guvin_zadov: [ 44  18  61   3 -81 -47 -20 -33 -15 -17 -40 -69 -23  41 -74  36  38  84
  24 -37  23   0  61  20 -16 -58  58 -29 -10 -40  35]
deg_ref: [-235  116 -143  231  257  141 -147  164 -131  146 -215  -36  -69  -69
  110  119   37 -168    6   -9   17   58   -5   71   45   54 -147   50
   -9  147 -171]
nev_kube: [ 121   62   20    7  -51 -274   85  -24  -53 -279  153 -117 -145   51
  -43   36  248  219 -114  -87   54   32  -55   65  -64  155   57   55
   43  -61  -62]
gesot_vup: [ -29   35  -32  -60  -25  -17   20   11  -61 -117  -73  -83  -86  -46
  -22   30   41   62  -19  -13   11  -63  -54   74  -24  -28  -15  -63
   30   72   17]
gesot_vup: [ 183  -51  212  108  -87 -100  200 -178   40  -55  283  -64   15  322
 -133  -93   19   88 -341  -31  -38  237   51  -22  -48  197  379   88
  109 -101  164]
gesot_vup: [ 176  -26   81   11  -78  -85  167 -186  155  -50  328  164   64  188
  106 -156    4    9 -139  -10    8   73 -165 -141  -73  194   74   83
  -28 -114   76]
nev_kube: [  73   55 -208 -130  -16 -196  -75 -101  -40 -103    0   69  -74  -33
  -24    3  137   78  194  -11   29 -129   37    5  -48  -60 -290   49
 -116  -86  -95]
nev_kube: [ -12  -40 -106 -195   19  -11  -77   32   -6   46  -66   53   27 -238
  -45  -13  -88  -42  110   29   36 -108    5    1    0  -70 -126  -66
  -47   35   -3]
susi_naza: [ 192  116 -228 -371    6 -465 -104 -209   31  -67  237  150   -9 -109
  -98  -89  175  120  260  -10   74 -158   88  -55  -77    1 -337  144
 -147 -246  -62]
guvin_zadov: [ -71 -154   40   82  -20  379   -2   -6  135  243 -106  222  183  -34
  147  -70 -280 -217   33   75  -67  -23 -113 -126   34  -61   30  -79
  -31   86   64]
susi_naza: [ -38  -23   66  120  153  103  152  -71    2  -48   62   60   83   32
   -8   15  -57 -136 -327  -12 -136  116   46   32  -40  227 -103   87
  156   79  -42]
mabol_vum: [ -50 -115   38  -65   22  224   40   81  115   81  -25  160  173 -166
  116  -43 -239 -193   21   53  -47  -81  -53  -75   28  -22 -178  -96
  -14   84    7]
deg_ref: [ 146  -40 -119 -236 -202 -151 -188    3  -22  -86 -152   39   15 -169
 -130   39   54  201  421  -43   43 -327  118   77  -14 -219 -242 -163
 -141  -56  -32]
mabol_vum: [-118  145 -305 -217  178   16  -44 -137   -1   56  -30  214  -30 -157
  151  -55  -56 -242  110   62   24 -142 -123  -70  -82  -41 -535   49
 -137   39  -55]
deg_ref: [-171   79  -77 -127   95   62 -197  212   22   78 -264   31  164 -265
   92   78  -95  -91  416   26  -45 -278  159   43  119 -232 -533  -93
  -79   81 -146]
gesot_vup: [ -50  -93   57   84   71  256   69   33  111  102   13  187  187  -43
  147  -59 -211 -207  -88   31  -85  -14  -87  -58   15  114 -116  -41
   31  114   -1]
deg_ref: [  65   37   93  -89  -56 -219   24   10    7 -124   58 -136  -13  -54
  -91   18   93  172   -9  -44   37   13   56   24    7    8   65   16
   40  -60    1]
guvin_zadov: [ -40  121   41  -27   66  -72  -96   34  -26   62  -53  -59   51  -48
  -55   49   21    7   75  -43    3  -49  126   66   16   -7 -112   -4
   15    4  -14]
deg_ref: [ 119   95   22 -145 -100 -331  -12  -11  -74 -210   66 -192 -117    2
 -161   39  200  259   53  -73   72  -54   90  101  -29  -20   32  -13
    7  -85   13]
deg_ref: [  17   58  -51   19  -51 -150  -95   19  -36   -9  -84  -99 -108  -76
    5   27  108  142   92  -53  144   17  -96  -12   -8  -22   82  -10
  -94   -5  -35]
susi_naza: [  32 -188  129  -28 -129  184  103    1   48   68  -38  -42   72   44
  -88  -55 -247  -70 -103   67  -27   87   68  -58   35 -135  197 -115
    6   30  173]
gesot_vup: [  22  -21 -159   -8  -42   13 -113   68   35   71   45  142  -35   21
  158  -56   47   -9  280   43   65 -113 -137  -73   32  -74  -22   -8
 -152  -63  -55]
susi_naza: [  92   31   -7    5  -47  -59   10  -84  -70  -10   91  -31 -125   92
  -89   -4   70   41 -127  -47   76   54  -52   44  -93   91  190  -24
   -6  -27   91]
gesot_vup: [ -48   41 -102  -18  114  105  -23  -29   60   99   35  206  105  -42
  153  -76  -99 -178   50   23  -30 -100 -108  -34  -19   97 -260   -1
  -47   74  -23]
guvin_zadov: [  71   61  166 -146  -86 -208   87  147  -92 -287   75 -286  -94  -37
 -173   89  109  186  -94  -76   35  -50  133  175  -11    2   40 -122
  108    7   51]
gesot_vup: [-142    8 -147  108  216  216 -105   47  -47  130 -146  191   51 -164
   87   93  -43 -231    4   -1  -70  -58    8   35  -23   86 -304   31
   12  101 -172]
guvin_zadov: [  -8  115   45   62   31 -175 -108   48 -169   -4  -90 -255 -164  -29
 -210  150  177  142  -83  -96   98  116  146  132  -24   17  204   19
   49  -27  -18]
nev_kube: [  47  -25  168  132 -181   18  -29   38   41   63  -61 -127   -3  148
   -3    2   -1  136   77  -30   67   64  -10  -41   49 -114  307  -69
  -50  -42   93]
susi_naza: [ -36  145  -69  307  142  -85  -55 -202  -55  120  -15   10  -94  170
   35   18  186   30 -175  -72   37  231  -96  -32  -64  227  153  231
    6  -22  -81]
deg_ref: [ -63  -72   48   82   14  203  -21   48   50   97 -115   84  117  -61
   60   16 -122  -89   21   13  -63  -34  -10  -15   33  -15  -32  -50
   25   77  -19]
nev_kube: [ 181   54  169 -107 -235 -301   11  -22  -32 -185   78 -250  -91  109
 -202   22  168  337   49  -87   82  -25  102   85  -17  -74  258  -71
   17 -121  119]
deg_ref: [-112  144 -179 -201  218  -96  -10   17 -121 -140  -68   -4  -83 -282
  -37  121   50 -141  -54  -22    3  -96   93   94  -82   27 -553   23
    8   62 -150]
mabol_vum: [-108  -56  153  -12   -5  210   27  146   25   63 -161  -83  105 -132
   -4   41 -216 -107  -48   16  -25  -13   50   22   55  -96  -14 -153
   52  138   68]
susi_naza: [ -48   74  -50   40   42 -144  -96   24  -63  -15 -118 -118  -68  -72
  -44   72  133  120   71  -33   44   34   46   30   28  -32    7   70
   -6  -13  -98]
mabol_vum: [  45   12 -109  -77  -85 -105  -63 -119   -5  -20  -43   24  -70   -3
  -25  -25   96  133  140    6   32  -62  -64  -26  -24  -89   55   31
  -57  -63    4]
guvin_zadov: [ -37 -190  193  143  -83  422  193   43   50   80   43   28   28  158
   61  -63 -241 -166 -309   67  -71  124 -166  -28    0   41  435 -137
  126  128  214]
nev_kube: [  20 -177 -171  -82   26   77   17   -3   80   -3   32  229  118  -73
   78  -81 -105 -107  150  109 -104  -90   28  -94   54  -62 -256   51
  -61  -29 -105]
mabol_vum: [-100  182 -352 -277  213 -191  -79  110  -37 -183  123  174 -128 -298
  230   24  218  -76  245   29   51 -270 -188   15  -41   47 -562   87
  -78  -26 -260]
susi_naza: [ -62   15 -148   51  177  134   25  -16  105   77  115  311  105  -70
  290  -99  -76 -235   -8   34  -29  -60 -246 -101  -28  213 -302   68
  -54   78 -111]
mabol_vum: [ 173 -277  233   98 -327  116   86   91   -3  -67  -19 -160  -55  118
 -167   26  -68  180  -99  -15   41  103   32   10   22 -114  564 -187
   28  -32  161]
mabol_vum: [-180  -65  -30  139   78  422    2  172   -8   49 -171  133   36  -74
  202   65 -130 -223   -3   37  -92 -119 -145   46   19   -4 -126 -129
   50  199  -62]
deg_ref: [  15 -155  -92  122   43  292  123  -31  136  101  245  355   83  189
  282 -169 -130 -256  -58  114  -90   17 -248 -156    0  140   27   57
  -35   -6    6]
deg_ref: [  -2 -157  369  300 -268  307  201  123  109  -83  -73 -167   72  304
  123  -39 -130  123 -136    1  -75   78 -155   -7   97  -54  489 -183
  115  136  181]
nev_kube: [ 161 -115 -119   -5  -27  -13   39 -145  113   61  286  305   43  116
  105 -151    4  -66   22   49   -5   14 -138 -152  -49  133   40  111
  -91 -146  -10]
susi_naza: [ -57   78  -17  124   42   11  -16  -96   19  164   28   -2  -78  110
   95  -54   29  -34  -79   14   87  176 -172 -111  -14   41  252  107
  -46  -30   52]
gesot_vup: [ -20  168    6   12   47 -197 -151   27  -57  -61 -138  -85   -5 -140
  -55  139  190  154  142 -119   29 -105  103  105  -15   22 -211   25
    9  -12 -149]
mabol_vum: [ 110  -40  -51   98   32  -88  179 -266   38  -53  252  109  -53  234
   15 -114   65  -21 -285   23  -32  227  -90 -118  -82  205  122  213
   16 -105   18]
susi_naza: [ 100  118   99   40  -10 -225   62 -189  -14  -40  170  -92  -59  202
 -118  -12  155  122 -172  -62   17  157   70    0  -65  118  174  142
   54 -136   63]
gesot_vup: [  81  -46  -25 -324 -261  -28  -70  -59   66   95  -38  -14  -53  -98
  -42 -115 -126   90  249   58  162 -135 -146 -100  -14 -301  220 -186
 -165  -57  243]
guvin_zadov: [ -36   22    6  117   28   25   18   27   42  -25  -16   36   20   24
  135   17   32  -23   22  -13   -3   18  -58  -52   15   29 -124   44
  -33    4  -94]
susi_naza: [-141   50   85  122   13  159  -73  138    2   97 -208  -78   27  -64
   95   74  -59  -39   66  -22   28  -15  -44   12   53  -81    8  -87
   -6  108  -15]
guvin_zadov: [ -30   44  -38  126   -5  -86 -123   18 -152   23 -169 -187 -196  -39
 -132  127  174  155  -43  -66  103  117    5   78  -20  -11  292   26
   14    3  -43]
susi_naza: [-117    1 -145  -15  209  183   14 -183  119  247   39  318  151  -48
  168 -112 -178 -317  -42  103  -88   49  -88 -179  -19   58 -246  165
  -35    0  -32]
gesot_vup: [  -1 -213   82  162   -4  301  145   35   79   -6   54  160  133  105
   84  -33 -142 -135 -147   61 -174   34  -17  -31   35   80   64   -7
  108   55  -12]
susi_naza: [ -69  135  -59  258  228  -96  -33    8 -138 -144  -34  -26  -56   48
  -21  167  288   56 -138 -102 -122   39  118  173  -28  263 -189  188
  162   31 -267]
guvin_zadov: [ -70 -100  -79   12   80  183  -76   47    5  207  -80  106   87  -82
    3  -41 -170 -155   37   71  -36    4   16  -22   52  -24   37  -21
  -10   72   15]
nev_kube: [ -21   35  -69  -35   66   -2  -96  -33    0  113  -78   64   99  -21
  -35   -2  -70  -84  137   12  -35  -60  162    2   22  -65 -262   15
  -65   -7  -30]
nev_kube: [-138  101   -2   10   24   -9  -54  124 -107   49 -145 -247 -183  -59
  -11   71   23    6  -27    3  146  111  -52   18   26 -128  181  -48
  -36   58   47]
nev_kube: [ -17   68 -141  -79   97 -137  -61  -19   -8  -32   40   68    9  -45
   24   -4  100    8  141   19  -34  -77   58    2   17    0 -236  110
  -23  -61 -119]
gesot_vup: [ -14  156  118  291    2 -125   -5   22 -101 -152 -103 -229  -94  176
  -23  130  237  206 -100 -141    6   80   40  139   -9  128   61   38
   76   52  -87]
gesot_vup: [  85    8 -118 -131  -42 -104  -34   55  141  -17  219  213   57  -45
  244 -149   28   10  272   31   76 -184 -243 -113   18   49 -148   -9
 -149  -63  -46]
nev_kube: [  19   90  245  210 -119    0  -71    7   30  132 -104 -165   44  148
  -18   21    4  141    3 -103   82   81  -15   16   23   10  309  -76
   -8   28  117]
deg_ref: [ -62  -54  -36  -56   47  191   44   44  124  163  112  178  103   18
  201 -135 -206 -240   59  114   -6  -10 -129 -149   47  -45  -63  -13
  -80    9   64]
nev_kube: [  25 -167  151 -214 -141   80  -20  126   15   48 -158 -130  133 -190
 -223   23 -257    8   87   40  -18  -73  254   39   78 -258   41 -211
   16   38  139]
deg_ref: [-156  166 -181   -4  194   -5  -53    0  -40  126   27   31 -112  -20
  161  -41   32 -158   -4   46   89   62 -176  -57  -10   42  -67   99
  -70   35  -28]
guvin_zadov: [-14 -48 -18 -69 -22 -47  17  -5  60  29 -16 -24  36 -58  24 -67 -76  12
  52  55  30  48 -22 -98  55 -88  19  27 -53 -13  18]
mabol_vum: [ 104   43  202  -17 -234 -146   -8   92    8 -159  -26 -219  -26   63
  -59   25  101  300  113  -91   68 -104  -17   95   25  -66  215 -159
   17    3   94]
mabol_vum: [  12   86 -228  -90   78 -306   90   55  -23 -240  341  -10 -255   88
  187  -69  310   82   42   74   85   64 -206  -89   14   60   13  225
  -57 -174 -148]
mabol_vum: [ -15   57 -112  115   62  -65  -10   37   -1  -57  127   65  -80  114
  169  -30  183   43   61    9    3   -1 -158  -17   19  111   34  118
  -11  -39 -115]
mabol_vum: [ -35  -85   22   34   25  210    7   58  -56   72  -50   26  -21  -59
  -54   48 -103 -125 -143    6  -15   24   -5   54  -33   32  120  -92
   60   82   49]
mabol_vum: [ -38  -97  -18   81   90  102   23  -40  -39   80  -21   33    3   -3
  -88   36  -39  -94 -162   39  -75  146  103  -13    4   31  107   96
   80  -17  -33]
gesot_vup: [  51  243  175   66  -22 -444  -27   76 -109 -187   45 -425 -114  129
 -162   69  285  358  -45 -141  101   98  136  166   41   96  200   46
   79  -29    7]
guvin_zadov: [-141  111 -209  157  331   87   11  -87   -5   34   51  264   48   10
  205   19   69 -260  -93   16 -130   18  -42  -26  -43  236 -469  231
   30   36 -242]
guvin_zadov: [   8 -172  -71 -224  -39  151  -92  -98  135  269 -114  234  204 -261
  -36  -89 -305 -165  180   97   -9  -80   45 -166   18 -195 -123  -53
 -115  -28   67]
mabol_vum: [ -80   53  113  270    0  -46  -71  148 -130   86 -132 -349 -137  170
  -98   77   92  137  -81  -34   88  248   84   73  100  -36  464   20
   37   36   37]
mabol_vum: [  27  -76   39   39  -98  194  -23  -49   20  110  -66   79   36   49
  -12  -30 -106  -27    0    2  -16  -51  -76   10  -28  -22  179 -114
    3   56  119]
guvin_zadov: [-111  -29   22   95   -4  128 -127  170   17  137 -210  -42   50 -123
   81   43  -71   -5  164    8   40  -28  -39  -16   94 -110   62  -75
  -42   85  -45]
guvin_zadov: [  -6 -119  -13  -33  -57  168  -84  191   67   97  -43  111  115 -107
  104  -43 -146  -63  225   43    5 -164  -62  -12   78  -76  -21 -154
  -65   67    3]
susi_naza: [-222 -109 -221  -45  249  421   -8  295   38   71  -55  318  149 -226
  309    8 -256 -474  161  142 -133 -221  -31  -25   80  -47 -643  -85
  -56  168 -197]
deg_ref: [ 105  -28  -80 -118  -68   16   13 -177   91   12   77  237   61   -7
   58  -73  -51  -63   86    6   -4 -119  -75  -92  -89   -5 -220  -11
 -104  -69   22]
deg_ref: [  95   -2   33  265    5  -27   47 -256   13  -24   70  119   -5  199
  -19   16  183  109 -204  -80  -89  128  -59   -8  -94  250  182  186
  102  -71  -67]
gesot_vup: [  33  200   -9   -4  -24 -328  -28   22  -50 -236  102 -138 -189   15
   49   74  376  281   70  -96   91  -42 -125   62  -35   80   66   96
   27 -101 -118]
nev_kube: [ -66   16 -268 -188   23  -33 -184  140  -47  -63 -144  107  -64 -276
   87   72   98   16  394   31   29 -293  -37   37   23 -178 -357  -53
 -112   -2 -188]
nev_kube: [ -35  -47 -202   44   98    9  -20  -92   48   66   25  199   -7   -4
  129  -18   37 -124   93   78  -25   70  -12 -172    8  -50 -218  201
 -112 -127 -170]
nev_kube: [ -83  -15   99  -82   25  -34  -62  166  -42   39 -206 -224   90 -170
 -164   82 -134    3   71    9   -3   17  297   60  112 -188 -114  -79
   15   56    0]
deg_ref: [  75  -40  337  129 -225  -46   13  -45  -33  -59 -233 -319   44   96
 -288  120    7  289  -96 -109  -33   96  251  107   26 -120  332  -99
  122    8  122]
guvin_zadov: [ 107  161 -116 -229  -13 -349  -48 -173   72  -65  173   86    5  -23
   32  -99  149  129  199  -21   66 -122  -55  -66  -49   20 -222  110
 -106 -149  -21]
susi_naza: [ -44   66 -192  292  182   76  -54  -27   55  141  187  295   -9  214
  329  -75  143 -151   63   26  -18   55 -232 -116    2  231  -62  221
  -81  -61 -181]
susi_naza: [ 124  106   36  -22 -187 -169  -22  -80  -25  -51  120 -105 -174  211
  -22  -43  181  216   65  -51  132  -13 -144   14  -57  -27  341  -38
  -59 -104  144]
gesot_vup: [-156   94 -189  197  225  132  -85  114  -64   81   47  157 -151  -44
  256   66  173 -157  -29    1   42   28 -271   -8  -32  189   13  119
    4   32 -196]
[  72 -155  177   19 -159   80   93  103   40  -44   18 -100   23    7
  -46  -20 -114   61  -95    1   30   56  -27   -9   32  -28  281 -137
   30   36  112] -> deg_ref
[  -2  -39   74 -197   13  -78 -115   -7   14  206 -139  -91  148 -235
 -248   17 -201  -35   70   16   34   46  303  -28   53 -173  -45  -34
  -32  -37   76] -> mabol_vum
[  -9  -27  -25  210   36  114   74  -75   86  106  143  132   40  272
  194 -148  -29  -77  -70   58  -43  118 -188 -109   33  133  182  110
  -13    8   35] -> nev_kube
[ -22  -68  -85 -180    7   75  -87  124   27  110  -21   84   89 -125
    8  -41 -159 -128  231   81    0 -140   93  -22   68 -166 -179  -93
  -91   -2   17] -> deg_ref
[ -14 -143 -136 -110  -33  236   20  -62  120   27  -16  325  110  -92
  165  -66 -130 -154  167   98 -108 -193 -121 -110  -12 -104 -247  -26
  -53   -5  -44] -> mabol_vum
[ 139   -9   26  -62  -34 -201  140 -202   26  -87  212  -19  -35  129
 -102  -79   41   54 -194   -1   15  160   43  -74  -64   87   72  123
    1 -127   68] -> mabol_vum
[  37  127 -191   11  105  -99   28 -142   32  -98  233  252  -86   52
  219  -54  216  -30  -10  -25    9  -76 -277  -48 -117  242 -189  155
  -31  -67 -129] -> guvin_zadov
[  17  109  -45  -80   34  -28 -205   19 -138   69 -149  -12  -10 -118
 -194  136   46    0  128  -97   16 -181  212  191  -68  -23 -200 -118
   -8   24  -13] -> mabol_vum
[-107  100 -115  153  187    0  -89   19 -115  -28 -118   11  -27    5
   -8  124  157  -20   11  -37 -103  -28  123  125    4   86 -224  114
   78   42 -195] -> deg_ref
[-108    8 -303 -185  274    2  -63  -49   13  161   94  255   35 -209
   80  -73  -69 -273   55  122  -28   -9  -14 -105    1   33 -311  176
  -55  -40 -120] -> nev_kube
[  22   27  -61 -202    5 -119  -60  -53  -87  -96 -121  -52   -6 -186
 -207   77   27   75   47  -35  -33 -134  180  125  -45  -65 -210  -48
   42   18  -19] -> gesot_vup
[ -56   18 -165   83  148   14   26   51  -18  -84   84  122  -31   35
  161   -4   96  -90   10   32  -61  -25  -69    0   12  117 -229  111
    0   15 -172] -> nev_kube
[  -8  124 -198 -226  113 -319  -58   60  -70 -208   22  -40  -87 -238
  -15   70  176   59  159  -20   56 -124   91   42  -14  -25 -474   75
  -70  -60 -204] -> deg_ref
